
[[-404 -156   22  466 -366  458  394  127  387 -328 -511  190 -880  126
     5  -38  -57  137  334  593]
 [ 109   67 -329 -107 -266  -47  229   69   55  166    3 -351  137  282
   197  -61  455  -63  -82   10]
 [ 180   50 -145  -53 -347  -11   13  147   59   78  -79 -216   83  337
     6  -56  306 -238 -100  -15]
 [-403 -176  -67  262 -191  113  287  -83  309 -357 -301   69 -270 -117
    85 -159  -39  157  199  406]
 [ 234  -75  150 -105   58  -33 -224   93  -20  166   29  109   98  221
  -311  195  -60 -100 -246 -252]
 [ 406  -34   39 -211 -178   15 -317  135  -57 -131   53  211  149  246
  -244   43   68 -328 -127 -159]
 [ 207  -65 -224 -200   11 -152   16 -186   84   25  -61 -200  351   10
   -16    0   39  -80 -154  -65]
 [ 401 -194  -65 -264  -74   99   32   -3  -54  -30  -90   55  -48   20
  -302  221   93  -87 -158 -147]
 [ 335 -115 -103 -326  141  -29  -11  -34 -154   63  173  162  176   63
  -193  198  162   35 -153 -224]
 [ -76  137    2   28 -275 -197 -244  302  336  200  165 -506  384  194
   334 -178   29 -125 -430 -298]
 [ 344  109 -190 -306 -196 -110 -353  111   -5 -239  252   93  451  196
   140 -174  169 -330  -94 -143]
 [ 260  -39  -68  -48 -114   76  102  161  108  245  145  -62  -38  368
     5   97  211   39 -168 -106]
 [-415 -305  148  400 -219  269  191  -92  399 -556 -528  315 -548 -164
  -158 -101 -332   88  277  535]
 [ 164  -15  -56  -71 -291  -62  -66   83   45   22 -119 -155  151  235
  -113  -33  197 -257 -141  -57]
 [-132  129  149   76 -328 -107 -230  450  203  330   76 -452  142  287
   124  -26  120 -138 -455 -367]
 [ 136  -45 -189 -176   29 -132  -21 -136  106    4  -24 -169  320  -14
    33  -10   -6  -53 -161  -80]
 [  71   76 -183 -129  -82  -23   12   70    5  142  -58 -194   88  178
    28   61  191  -88 -131  -90]
 [-202 -234  164  254 -417  263   99  145  253 -396 -424  180 -507  -16
  -209  -36  -76  -73  110  286]
 [ -66  335 -247   37 -181 -235 -325  186  526  166  250 -600  579  293
   718 -370 -119 -169 -334 -144]
 [ 423    7 -212 -228 -110   93   -8   86    3   26  118   61   33  304
     0   71  218 -118  -69  -64]
 [ 355  -74   15 -159  123  -14 -421 -216  181 -215 -250  160  209  -13
  -279   72 -513 -319 -112  -24]
 [ -26 -105  -88  174 -214  148  281   13  196   11 -233  -28 -282  257
   -48    6  137   36   86  260]
 [  66  175 -205  -44 -110  -45  -48   47   58  185 -122 -224  116  358
    74   -5  165 -198  -62   21]
 [-140  140   41  -40  -30 -210 -272  235  204  346   87 -488  346  104
   173   15  -70  -56 -481 -406]
 [ -72   20  -47  -68  114 -201  -87   52  264  341  103 -491  354  -28
   192   55 -146  119 -460 -347]
 [ 112 -119 -145 -125 -282   15  -24   10  193 -325  -92  -72  112 -110
    65 -130   22 -140  -75   24]
 [  27  226  -97 -106 -234 -153 -339  140    9   11  -90 -205  330  275
    45 -110  130 -398 -136 -110]
 [-125 -110   -1  -40   67 -145  -76 -173   42  -97 -217    0  194 -105
  -194   23 -117  -51  -71    3]
 [-470 -120  -10  389 -167  248  154  -86  428 -495 -473  216 -474  -81
    81 -172 -315   78  321  569]
 [ 378 -150 -112 -176  136  -10   31 -126   92   62  141  125  169  148
   -99  106  -29   61 -115  -72]
 [ 155 -125  -28 -139   38  -12   87  -58  -88  230 -224 -117  -14   91
  -350  272   95  -34 -180 -137]
 [ 100  -47 -120 -201  -34 -141  -46  -48  -21   36  -53 -168  282   -5
   -86   43  115 -101 -190 -164]
 [ 110  -48  -18 -207   57 -158 -147  -86  -98  105 -177 -118  256   -8
  -289  158    0 -162 -228 -213]
 [ -63  -36  -60 -153   96 -217  -97 -155  -60   31 -158 -117  327  -60
  -183   59    3  -86 -154 -120]
 [-207 -138  -74  333 -413  356  300   96  436 -365 -361   80 -586  109
   130 -148  -40   41  243  502]
 [  97  -10   19  -55  -85   52  -19  120  -19  209 -160  -95 -104  225
  -225  198  104  -95 -170 -128]
 [ 239  -80  -97 -178  149  -32   28  -23   34  188  160    5  146  150
   -54  153   52  103 -188 -170]
 [ 359  -56  103 -268   10   24 -284  129 -226   13   38  303   57  218
  -414  238   85 -217 -156 -269]
 [ 324  -98   71 -256 -235  101 -127  232 -207    7  -96   86 -107  137
  -396  242  250 -239 -204 -270]
 [-477  -51 -179  394  -70  342  338 -116  471 -360 -462  131 -616  -25
   243 -115 -278  218  374  652]
 [  62  -10 -169 -151 -218 -103   33   69   32   -7   15 -229  234   65
    72  -62  273  -98 -162 -114]
 [ 173  138 -198 -194   64  -55 -120   80   25  131  223  -40  243  258
   168   24  136  -37 -138 -146]
 [ 178 -125   43  -78 -223  -58  -96   57   63  -35  -91  -51  138  117
  -210   14   76 -195 -180 -110]
 [  -6  -45 -203  -51 -387   64   43  100  231 -336  -83 -125   25  -46
   226 -204  137 -119  -15  112]
 [-423  -43   50  179 -127   75   48   39   79 -196 -344   89 -251   -9
  -109   -9   -6    1  111  211]
 [-201  128 -103 -214 -331 -222  -57  276 -260   91    4 -338  296   71
     4  -24  601 -193 -226 -297]
 [ -29 -130  -26   70  -51  231   94  -41  188 -157 -367   96 -380  -25
  -159  133 -197   14   46  186]
 [   3 -100 -113  -63 -103 -162   42 -131   92  -74  -94 -128  282    6
   -45  -88   90  -73  -82   19]
 [-403  -91  -57  453   -7  389  227 -161  516 -361 -578  248 -696   27
    59  -46 -484  150  381  686]
 [ 134   77 -180 -132  -36  -37   12   -1   -3  213 -139 -228   97  219
   -51  110  145 -124 -140  -79]
 [ 309 -170   37 -298 -160   26 -109   99 -147  -74 -104   40   32  -54
  -367  202  130 -185 -233 -270]
 [ -51   26  -39   -4 -203 -166  -32  242  308  292  189 -533  308  122
   295  -90   90   45 -450 -311]
 [-194  -35 -110  -41  102 -102   28 -163   44  -44 -192  -68  136  -91
   -48   24  -43   37  -30   42]
 [  17  -25  -34 -158 -267 -235 -143   51  -61  -63  -52 -195  397   35
  -109  -91  260 -252 -202 -174]
 [ -42  389 -118  104 -123 -136 -440  239  476  265   87 -495  375  431
   509 -223 -236 -263 -312 -138]
 [ 253 -107 -129 -278 -387  -29  -55  154  -14 -235   48 -103  198  -42
   -13  -67  311 -214 -181 -182]
 [ 529 -170 -170 -202 -181  170  143   21   65   -2  -10   42 -103  205
  -147  135  166  -73  -87  -24]
 [ 153    1  -49  -29 -281  -65  -63   74   67   48 -136 -155  145  287
  -107  -44  186 -263 -117  -17]
 [  88   39  -88 -174 -329 -242 -250   83   25 -133   -8 -225  493   83
    20 -195  210 -354 -200 -161]
 [-613   -4 -114  232   31  109  160 -113  229 -321 -381   78 -291 -185
   148  -83 -181  170  235  396]
 [-438 -231  -47  342  -65  225  250 -219  474 -537 -459  208 -419 -253
    76 -155 -401  193  298  574]
 [ 300  -54   65 -160 -216   65  -95  263 -139   58  133  179  -26  348
  -239  127  326 -158 -137 -197]
 [-506 -144   76  322 -110  139  106  -70  265 -392 -446  205 -359 -119
   -82  -88 -232   73  220  406]
 [  65   59 -253 -116  -14  -81  103  -67   25  176  -83 -240  165  173
    47   42  194  -43  -93  -15]
 [ -89   85   42  -20   18 -148 -178  204  208  384   73 -443  239  116
   123   79  -93   20 -455 -376]
 [ 168 -137    4  -40   -2  116  169   21   -4  257 -200  -56 -227  182
  -311  294   75   43 -149  -73]
 [ 433 -360  176 -235 -157   92   93  141 -232   32   78  297 -124  129
  -569  305  329   -5 -194 -265]
 [ 393 -175 -150 -346 -114    1   15   -7  -63 -125   61   22  169  -60
  -142   94  185  -91 -167 -190]
 [ 138  124  -60 -230  126  -84 -272   95 -119  149  133   46  240  204
   -60  129   66 -114 -185 -260]
 [-525 -103  -32  331 -214  133  127  -71  382 -526 -379  144 -283 -146
   145 -253 -203   56  271  499]
 [-280  -17 -179   93 -126  101   28  -73  328 -423 -254    9 -106 -161
   243 -181 -197    0  135  305]
 [ 388 -125 -153 -230  -51   73  164   77  -69  107  210  102   15  243
   -91  145  337   62 -102 -123]]

[ -83  223  243  -61 -123 -222  -42   -8   -2   37 -146  -35  -50  -93
  192  309 -385  351 -136  -97   29  -35  243  -10  110  -33  -22]	20
[ -93  241  157  -58 -120 -109  153 -176  -24 -409 -127   56  -98  108
   76 -147 -219   82   92  193  -41  -63  -19  -82 -116  113   39]	21
[ -75  231  218  198  -30 -285  -38 -182  -44   -2   -2  -14  157  -17
  158  -54   11  300  108  -18  -51   -6  128 -211  -40  -89 -189]	42
[ -27  320   59  147  -83 -251  -97 -267  -25   62   62  141  -29  -16
   80  139  -45  196  133  -89  -61  -35   28 -112  -29 -214  -68]	31
[  22  126  -90  127   79   70  -34  -35  -53   -2  196  153   29  175
  -28   47  173   -3    1  109   83   19   59 -329  159 -365  -44]	3
[-117  -37  -85    9 -170  191  124   54  -32 -265   51   19   16  -13
   81 -369  418   79   44   72   45  167 -116  121  -92 -176  107]	0
[  10 -301 -178   27  -16  352  -16  441  -69  266  214 -102  246  -49
  -34 -162  380   55 -174   39  196   88  -17  -91  150 -339   16]	5
[ -20  151   42   42 -183  -13  182 -254   91  -96  -57   43  -91   35
  181   39  -91  109  118 -153   80 -324 -197  137 -192   38  -63]	44
[ 124 -306 -185  -91  -50  113 -119  264  -80  246   19 -125   28 -176
    6  -23   39  -45  -33   52   22  -39 -205   45  -77   55  127]	35
[ 211  -76 -102  107  100 -107 -296  154 -114  525  150   -1  119  -28
  -71  313 -126   41  -56   15    1 -100   49 -399  178 -191  -82]	27
[ -32 -106 -160 -223  -13  242   48  136  -18  -61   16    2 -171  -87
   45   88  -28 -115  -94   89  154  -21 -165  179  -36  -48  255]	49
[ 128 -220 -428  -65 -214  392  -88  365  -78  211  248  127  -35   20
 -206  -81  300 -136  -87   53   76   88 -202   -4  129 -413  225]	16
[ 140 -232 -350  -51  142  417  -29  303  -60  197  273   78    5  141
 -165   98  179 -269 -141  184  228  -72 -131 -259  199 -334  118]	40
[  26  207   63   56 -230 -150   13 -222   53  -43 -117   92 -174   24
  209  235 -133  231   35 -211   -3 -163   13   53    0  -57  -46]	32
[  72   81  -18   61  171  -89  -44 -112  -49  211  146   19   89   31
  -54  114 -215  -89  116  127   52 -282 -149 -281 -108   -7  -79]	55
[ -39  294    7   49 -100  -94   26 -302   29 -176  -17  183 -216   65
  167  192   -3  112   80  -89   21  -53  -10   19   -7 -178   25]	8
[  71  197   39   71  109 -211 -131  -91  -91  246  134   70   95   43
 -111  164 -338    1   92  145  -28 -192  -15 -378  -13  -78  -83]	25
[ -79  407    9   44 -158  -79   50 -243   12  -39  124  233  -94   78
  -30  122 -164   99  103  -44   27 -122  -45  -33  -36 -289   17]	70
[  13  105 -149    7   25  190   70   24  -29   18  227  157   11  164
 -139    5    5 -122    7  151  138 -126 -104 -218   52 -292   38]	43
[   6  -25  -35  -77  112  129   35  115  -38   62   86  -17   22   35
  -15  100 -139  -59  -85  146  158 -130  -41 -154   39  -74   46]	28
[  34  358    6  105 -137 -198  -80 -305    2  -65   -4  238 -214  110
  111  307  -97  158   69 -123  -40  -56   74 -127   92 -248  -22]	24
[-136  228  285  -13   73 -230  120 -222  -10 -141  -87  -87   68  -55
  148  -33 -340  139  118  115   19 -205  -34  -66 -231  215  -82]	13
[ -19  356  -84   95 -291  -90   11 -296   33   32  105  259 -148   26
   12  111  -35  116  177 -194  -29 -145 -155   96 -103 -292   24]	59
[ 141 -389 -286   25  -86  438   87  355  -12  195  169  -75  140   78
  -42 -177  347  -93 -101   25  202 -155 -218  -76   56 -180   -1]	14
[ -96   69  -48    0 -110  167  111   79  -55 -246  105   87   44  111
  -38 -299  220   39    5  190   53  125  -22 -106   20 -242   77]	34
[ 151 -314 -341  -56 -120  267 -216  406 -107  269  136   18  -27  -84
  -65   39  311  -29 -159   17   44  196  -59  -31  198 -322  196]	46
[ 242 -433 -268 -210   33  207 -158  367 -106  135  -72 -107 -148  -55
   -1  152  -63 -193 -163  176   46  -30 -155  -84   94  139  222]	65
[-103  274  231   64  173 -129  155 -235   33   29   66  -23  134   57
   85  107 -334   82   85   69  150 -357  -22 -197 -137   39 -178]	58
[ -79  166  124   96  179 -143   -7 -116  -52  169  160  -35  211  -59
   12   -8 -119   73  107  106   72 -148  -38 -211 -134  -73 -120]	9
[  48   76 -121   44  157  -48 -263   91 -128  294  220  104   40  -33
  -96  240    2   -1  -52  114   30  123   97 -309  185 -366   56]	15
[   4  185   34    3 -123  -81   79 -245   56 -110  -87   77 -187   24
  184  198 -155  108   57 -118   47 -216  -82   75  -81    9   -4]	64
[-295  442  164  -80  124   -7  177 -149  -14 -114  210  120   80    1
  -91   -6 -305   25   40  210  167  -81   11  -68 -102 -236   64]	18
[-257   72  102 -197  115   67   65  170  -63  157  169 -128  207 -283
  -71 -109 -245   30  -36  185  160  -17 -104  142 -205  -56  156]	54
[ -78  303  205   37  191 -213   74 -287    4   22   46   14   55   28
   60  171 -401   39  117  105   87 -316  -41 -205 -155   65 -121]	69
